Look-ups in named tables: a row name and a column name give one cell, copied from the table.

viz
        pekag  zivele  kiteg  logude  lesad  gasumen
beso    -3639   -2025  -2946   -4497  -7108    -3038
gelodu  -3744   -1970  -3534   -4830  -8097    -2883
rifeku  -3864   -1837  -3794   -5017  -8526    -3039
lovazo  -2905   -4111  -3321    -956  -5499    -1304
dif     -6786   -1797    305     849  -1276     -636
tamasa  -5363   -2358  -7386    4407   -676    -4389
fir     -6127   -1391    322   -5454  -6375    -3038
pazoka   -343   -4487   -835   -1094  -4190      217
kip     -6107   -1700   -173   -5700  -6266    -3551
rola    -3290   -2393  -1721   -3749  -4935    -2947
fep     -3728   -2134  -5841    1470  -1719    -1393
ruv     -4882    5605   7405   -3297  -7557     4548
fesin   -1705   -1942  -2553   -3197  -1839    -3961

What is the lesad of beso in viz? -7108
What is the lesad of lovazo in viz? -5499
What is the logude of fesin in viz? -3197
What is the pekag of pazoka in viz? -343
What is the zivele of lovazo in viz? -4111
What is the kiteg of rola in viz? -1721
What is the lesad of pazoka in viz? -4190
What is the pekag of gelodu in viz? -3744
What is the gasumen of tamasa in viz? -4389
What is the kiteg of lovazo in viz? -3321
What is the gasumen of ruv in viz? 4548
What is the zivele of fesin in viz? -1942
What is the gasumen of kip in viz? -3551
What is the pekag of kip in viz? -6107
What is the gasumen of pazoka in viz? 217
What is the kiteg of rifeku in viz? -3794
What is the zivele of rola in viz? -2393
What is the zivele of fep in viz? -2134
Row with the largest pekag: pazoka

nek =
	batobet	dolatum	san	sur
nir	76	62	35	9
teli	62	77	73	52
mut	18	46	70	78

batobet of teli is 62
dolatum of mut is 46
san of nir is 35
dolatum of teli is 77
batobet of nir is 76
san of teli is 73
sur of nir is 9
sur of mut is 78
batobet of mut is 18
sur of teli is 52
dolatum of nir is 62
san of mut is 70
Row with the largest san: teli

dat
columns: bune, naba, nekozi, dagir, gep, vad
lonuf: [174, 137, 159, 181, 161, 158]
logizo: [190, 110, 253, 207, 251, 175]
tof: [215, 63, 183, 238, 166, 222]
zar: [181, 179, 191, 199, 124, 177]
kom: [187, 177, 167, 186, 157, 140]
kinud: [190, 190, 158, 105, 229, 180]
pifogap: [126, 205, 187, 205, 140, 203]

nekozi of lonuf is 159
dagir of kinud is 105
nekozi of zar is 191
bune of tof is 215
bune of kom is 187
vad of kom is 140
vad of pifogap is 203
gep of tof is 166
vad of kinud is 180
bune of zar is 181
gep of kinud is 229
dagir of kom is 186
dagir of logizo is 207
nekozi of kom is 167
bune of logizo is 190
naba of logizo is 110
Row with the largest gep: logizo

Table bune
,tidaf,notilor,gem,zagamuv,difelo,zup,gir,razut,likor
mes,8698,6549,2188,2688,8008,2722,9157,2227,4540
kavibop,7188,6756,5483,8556,440,6855,2942,8330,9699
gug,5163,7563,3396,4554,2004,4286,5566,7005,6606
tiv,6459,4807,6974,9070,3441,7836,3051,6847,8952
febotaf,6974,5518,6453,7048,5347,6361,3861,6035,7068

mes, difelo -> 8008
mes, gir -> 9157
kavibop, likor -> 9699
mes, likor -> 4540
mes, notilor -> 6549
febotaf, difelo -> 5347
tiv, notilor -> 4807
mes, tidaf -> 8698
kavibop, razut -> 8330
Which row has the largest zup? tiv

Table kel
|  | buladef | davu | zaz | kob | rafero |
|---|---|---|---|---|---|
| bif | 33 | 130 | 119 | 57 | 131 |
| nir | 143 | 53 | 132 | 128 | 117 |
| vave | 102 | 201 | 120 | 147 | 115 |
| seran | 148 | 184 | 117 | 145 | 137 |
| fave | 83 | 109 | 129 | 178 | 99 |
| pamukat | 128 | 20 | 119 | 140 | 108 |

What is the buladef of fave in kel?
83
What is the rafero of bif in kel?
131
What is the kob of nir in kel?
128
What is the davu of pamukat in kel?
20
What is the zaz of seran in kel?
117
What is the rafero of fave in kel?
99
What is the buladef of vave in kel?
102

lolur =
columns: kamovo, zerip, gapi, zim
telup: [0.86, 0.38, -0.26, 0.10]
guk: [-0.60, -0.03, 0.92, 0.00]
vutu: [-0.70, 0.05, 0.92, 0.06]
fabok: [0.14, 0.41, -0.31, 0.23]
sada: [-0.35, -0.22, 0.58, -0.21]
sis: [0.85, 0.40, -0.25, 0.13]

zerip of fabok: 0.41
kamovo of sis: 0.85
gapi of vutu: 0.92
kamovo of vutu: -0.70
gapi of sis: -0.25
zim of sis: 0.13
kamovo of sada: -0.35
gapi of telup: -0.26
gapi of sada: 0.58
zim of guk: 0.00

begoz
|  | zol | feniz | mefo |
|---|---|---|---|
| nam | 78 | 65 | 8 |
| fud | 99 | 69 | 53 |
| gusona | 90 | 71 | 29 |

What is the feniz of nam in begoz?
65
What is the mefo of gusona in begoz?
29
What is the zol of fud in begoz?
99
What is the zol of gusona in begoz?
90
What is the mefo of fud in begoz?
53
What is the feniz of fud in begoz?
69
What is the feniz of gusona in begoz?
71
What is the mefo of nam in begoz?
8
What is the zol of nam in begoz?
78

